Below are the code and all the weights of a small trained network. Each question names an input and a class and asks about switching units off, where a switched-off unit gives its printed mean instead of its output.

import numpy as np


def w(rows, s, z=0):
    codes = np.array(rows[::2]) - 128.0
    scale = np.full(codes.shape[1], s)
    scale[-1] = z or s
    return codes * scale


def f(y):
    return y / 2 * (1 + np.tanh(0.7978845608 * (y + 0.044715 * y**3)))


def log_softmax(a):
    a = a - a.max(-1, keepdims=True)
    return a - np.log(np.exp(a).sum(-1, keepdims=True))


def net(x, mask):
    res = np.array(x, float).reshape(1, 8) / 4 @ E
    y = f(res @ A[0][:, :-1].T + A[0][:, -1])
    res = res + np.where(mask, y, B[0][:, -1]) @ B[0][:, :-1]
    return log_softmax(res[-1] @ U[:, :-1].T + U[:, -1])


A, B = {}, {}
E = w([
[128,129,128],'x0',
[98,3,112],'x1',
[127,130,128],'x2',
[128,127,129],'x3',
[129,130,128],'x4',
[78,194,24],'x5',
[127,126,128],'x6',
[239,100,79],'x7',
],0.0072)
A[0] = w([
[25,192,153,140],'neuron 0',
[159,124,194,67],'neuron 1',
[129,187,117,32],'neuron 2',
[105,146,126,84],'neuron 3',
[158,111,198,165],'neuron 4',
[159,102,99,32],'neuron 5',
[222,135,116,161],'neuron 6',
[181,231,199,111],'neuron 7',
[190,27,131,152],'neuron 8',
[159,114,57,126],'neuron 9',
[171,206,147,84],'neuron 10',
[85,39,136,186],'neuron 11',
[205,115,73,50],'neuron 12',
[96,150,162,61],'neuron 13',
[101,171,48,80],'neuron 14',
[88,148,57,78],'neuron 15',
[98,120,10,95],'neuron 16',
[145,110,204,135],'neuron 17',
[86,162,73,50],'neuron 18',
[125,171,37,60],'neuron 19',
[108,58,104,8],'neuron 20',
[190,117,85,101],'neuron 21',
[85,116,154,2],'neuron 22',
[103,122,102,25],'neuron 23',
[220,138,92,96],'neuron 24',
[191,87,47,138],'neuron 25',
[67,152,164,30],'neuron 26',
[146,111,196,76],'neuron 27',
[178,114,211,53],'neuron 28',
[28,144,193,68],'neuron 29',
[161,153,54,160],'neuron 30',
],0.011,0.0049)
B[0] = w([
[104,148,155,240],'neuron 0',
[164,131,135,147],'neuron 1',
[139,80,128,131],'neuron 2',
[128,106,145,122],'neuron 3',
[163,164,155,199],'neuron 4',
[118,74,139,121],'neuron 5',
[96,148,167,215],'neuron 6',
[92,98,6,214],'neuron 7',
[134,154,92,253],'neuron 8',
[118,138,129,171],'neuron 9',
[107,90,66,169],'neuron 10',
[97,137,51,244],'neuron 11',
[99,79,190,169],'neuron 12',
[114,105,146,127],'neuron 13',
[169,127,161,181],'neuron 14',
[180,128,136,168],'neuron 15',
[185,161,119,201],'neuron 16',
[162,150,160,184],'neuron 17',
[168,113,142,155],'neuron 18',
[157,128,146,175],'neuron 19',
[137,52,100,140],'neuron 20',
[102,104,169,167],'neuron 21',
[126,72,153,117],'neuron 22',
[141,94,118,110],'neuron 23',
[86,107,182,190],'neuron 24',
[79,121,159,214],'neuron 25',
[113,74,183,143],'neuron 26',
[168,128,151,153],'neuron 27',
[186,136,159,171],'neuron 28',
[99,96,218,204],'neuron 29',
[135,158,130,194],'neuron 30',
],0.024,0.0055)
U = w([
[23,89,215,52],'0',
[219,94,160,78],'1',
[57,160,140,255],'2',
[93,1,66,117],'3',
],0.0087,0.0049)

Each question gives the input, the list of numbers given to net, and the class t.
The units are the neurons (one row each of A and B). Each row of codes is followed by its name. A weight is (code - 128) times the scale printed after its matrix; where a second scale follows, it is the last column's (A, B and U).
mask holds one flag per neuron, in row order. A switched-off neuron (its flag False) gives its mean, the last column of its row in B, instead of its output. The means were averaged over made-up inputs and are rounded, as every weight is.
A unit's drop is (log p(t) with every unit on - log p(t) with that unit switched off) / (log p(t) with every unit on - log p(t) with every unit switched off).
The circuit of an input: a set's keep is (log p(t) with only the set's units on - log p(t) with every unit switched off) / (log p(t) with every unit on - log p(t) with every unit switched off). Starting from the 12 units with the biggest drops (on a tie, the unit counted first), units are removed one at a time, each time the one whose removal leaves the highest keep (on an exact tie, the one counted first), for as long as the keep stays at least 0.8.
circuit, biggest first: the units of the circuit, biggest drop first
unit that matters most: the unit with the biggest drop
top k neurons: the k neurons with the biggest drops, biggest first
drop when u is switched off: that unit's drop, to one decimal
input [-1,-6,-5,-6,2,-4,5,-1], class 3: circuit, biggest first : (neuron 7)
input [7,-3,2,7,-1,6,-2,5], class 1: circuit, biggest first : (neuron 16; neuron 14)
input [-5,2,4,-2,-8,2,-1,5], class 0: circuit, biggest first : (neuron 25; neuron 7)
input [2,-8,-7,-6,-5,3,5,-5], class 3: circuit, biggest first : (neuron 7; neuron 10)
input [4,1,-5,-1,-4,-5,-4,6], class 0: circuit, biggest first : (neuron 24; neuron 6)
input [-2,7,-4,-7,-3,-3,8,2], class 3: top 2 neurons : (neuron 20; neuron 11)
input [-4,7,1,8,-1,6,-3,7], class 0: top 2 neurons : (neuron 25; neuron 12)
input [0,-6,4,7,-6,0,-5,1], class 3: top 2 neurons : (neuron 7; neuron 10)
input [0,5,1,8,3,1,3,6], class 0: top 3 neurons : (neuron 25; neuron 12; neuron 7)
input [-7,5,6,4,6,-5,3,6], class 0: top 3 neurons : (neuron 25; neuron 12; neuron 7)
input [6,-7,-8,0,0,8,8,-4], class 1: drop when neuron 14 is switched off : 0.1
input [8,6,1,7,-6,3,-2,6], class 0: drop when neuron 10 is switched off : 0.2
input [-3,7,-3,8,-6,-3,7,-1], class 3: drop when neuron 20 is switched off : 0.2
input [1,8,1,-7,5,2,5,-2], class 3: drop when neuron 20 is switched off : 0.1
input [2,8,2,7,-6,-2,-2,0], class 3: unit that matters most : neuron 20
